Here is a tiny trained network, its code and every weight. The questions are about switching its units off for an input and a class, where a switched-off unit gives its printed mean instead of its output.

import numpy as np


def w(rows, s, z=0):
    codes = np.array(rows[::2]) - 128.0
    scale = np.full(codes.shape[1], s)
    scale[-1] = z or s
    return codes * scale


def f(y):
    return np.maximum(y, 0)


def log_softmax(a):
    a = a - a.max(-1, keepdims=True)
    return a - np.log(np.exp(a).sum(-1, keepdims=True))


def net(x, mask):
    res = np.array(x, float).reshape(1, 4) / 4 @ E
    y = f(res @ A[0][:, :-1].T + A[0][:, -1])
    res = res + np.where(mask, y, B[0][:, -1]) @ B[0][:, :-1]
    return log_softmax(res[-1] @ U[:, :-1].T + U[:, -1])


A, B = {}, {}
E = w([
[72,118,32,130],'x0',
[237,83,84,170],'x1',
[179,254,83,89],'x2',
[129,127,128,124],'x3',
],0.0093)
A[0] = w([
[209,88,101,162,5],'n1',
[146,191,125,96,173],'n2',
[153,154,113,103,170],'n3',
[182,121,126,123,67],'n4',
[158,188,125,128,144],'n5',
[88,121,148,136,89],'n6',
[114,138,128,149,107],'n7',
[115,125,84,153,63],'n8',
[91,136,109,115,50],'n9',
[85,103,76,146,103],'n10',
[176,112,103,155,29],'n11',
[111,97,152,175,167],'n12',
[74,173,180,93,35],'n13',
[158,126,106,156,65],'n14',
[87,111,43,137,60],'n15',
[184,151,253,140,77],'n16',
[88,148,147,137,85],'n17',
[117,140,87,131,97],'n18',
[128,80,180,158,159],'n19',
[122,68,130,129,123],'n20',
[98,55,133,142,133],'n21',
[152,178,93,122,183],'n22',
[154,102,115,138,3],'n23',
[155,90,102,118,29],'n24',
],0.018,0.0015)
B[0] = w([
[51,119,172,79,197],'n1',
[145,117,149,199,204],'n2',
[143,133,137,175,171],'n3',
[95,119,146,122,165],'n4',
[156,106,136,190,193],'n5',
[100,133,165,131,175],'n6',
[125,113,132,125,136],'n7',
[150,124,100,90,159],'n8',
[117,110,126,96,161],'n9',
[170,137,91,101,190],'n10',
[86,149,168,94,169],'n11',
[147,143,133,176,191],'n12',
[54,123,183,77,219],'n13',
[99,138,145,105,157],'n14',
[164,113,68,73,199],'n15',
[171,122,4,56,247],'n16',
[99,142,165,105,171],'n17',
[150,131,99,119,158],'n18',
[165,133,134,179,209],'n19',
[130,144,126,180,190],'n20',
[160,128,141,205,220],'n21',
[153,131,138,194,191],'n22',
[106,131,146,112,151],'n23',
[104,139,149,112,158],'n24',
],0.024,0.012)
U = w([
[187,145,158,195,255],'0',
[194,138,15,12,130],'1',
[70,147,225,38,41],'2',
],0.011,0.00031)

Each question gives the input, the list of numbers given to net, and the class t.
The units are the neurons (one row each of A and B). Each row of codes is followed by its name. A weight is (code - 128) times the scale printed after its matrix; where a second scale follows, it is the last column's (A, B and U).
mask holds one flag per neuron, in row order. A switched-off neuron (its flag False) gives its mean, the last column of its row in B, instead of its output. The means were averaged over made-up inputs and are rounded, as every weight is.
A unit's drop is (log p(t) with every unit on - log p(t) with that unit switched off) / (log p(t) with every unit on - log p(t) with every unit switched off).
The circuit of an input: a set's keep is (log p(t) with only the set's units on - log p(t) with every unit switched off) / (log p(t) with every unit on - log p(t) with every unit switched off). Starting from the 12 units with the biggest drops (on a tie, the unit counted first), units are removed one at a time, each time the one whose removal leaves the highest keep (on an exact tie, the one counted first), for as long as the keep stays at least 0.8.
circuit, biggest first: the units of the circuit, biggest drop first
unit that matters most: the unit with the biggest drop
top k neurons: the k neurons with the biggest drops, biggest first
drop when u is switched off: that unit's drop, to one decimal
input [4,-8,-8,8], class 0: unit that matters most	n21
input [4,6,5,4], class 2: top 4 neurons	(n1; n16; n11; n21)
input [-1,-6,-5,-8], class 2: top 2 neurons	(n13; n2)
input [3,6,6,-3], class 0: top 3 neurons	(n22; n13; n5)
input [4,-7,7,7], class 0: top 4 neurons	(n2; n22; n5; n1)
input [3,-6,6,-4], class 0: top 4 neurons	(n2; n22; n1; n5)
input [-8,0,6,-8], class 1: top 2 neurons	(n16; n21)
input [5,8,-5,-3], class 2: top 2 neurons	(n1; n16)
input [-5,4,-1,3], class 1: top 2 neurons	(n16; n13)
input [-5,0,-4,0], class 1: top 2 neurons	(n16; n2)
input [-3,-1,2,-4], class 1: top 2 neurons	(n21; n16)
input [-8,1,4,2], class 1: drop when n16 is switched off	5.2
input [4,8,2,8], class 2: drop when n4 is switched off	0.0
input [5,7,8,-2], class 0: circuit, biggest first	(n22)
input [-3,2,-1,5], class 1: drop when n13 is switched off	0.1
input [-2,6,4,-1], class 2: drop when n1 is switched off	0.5
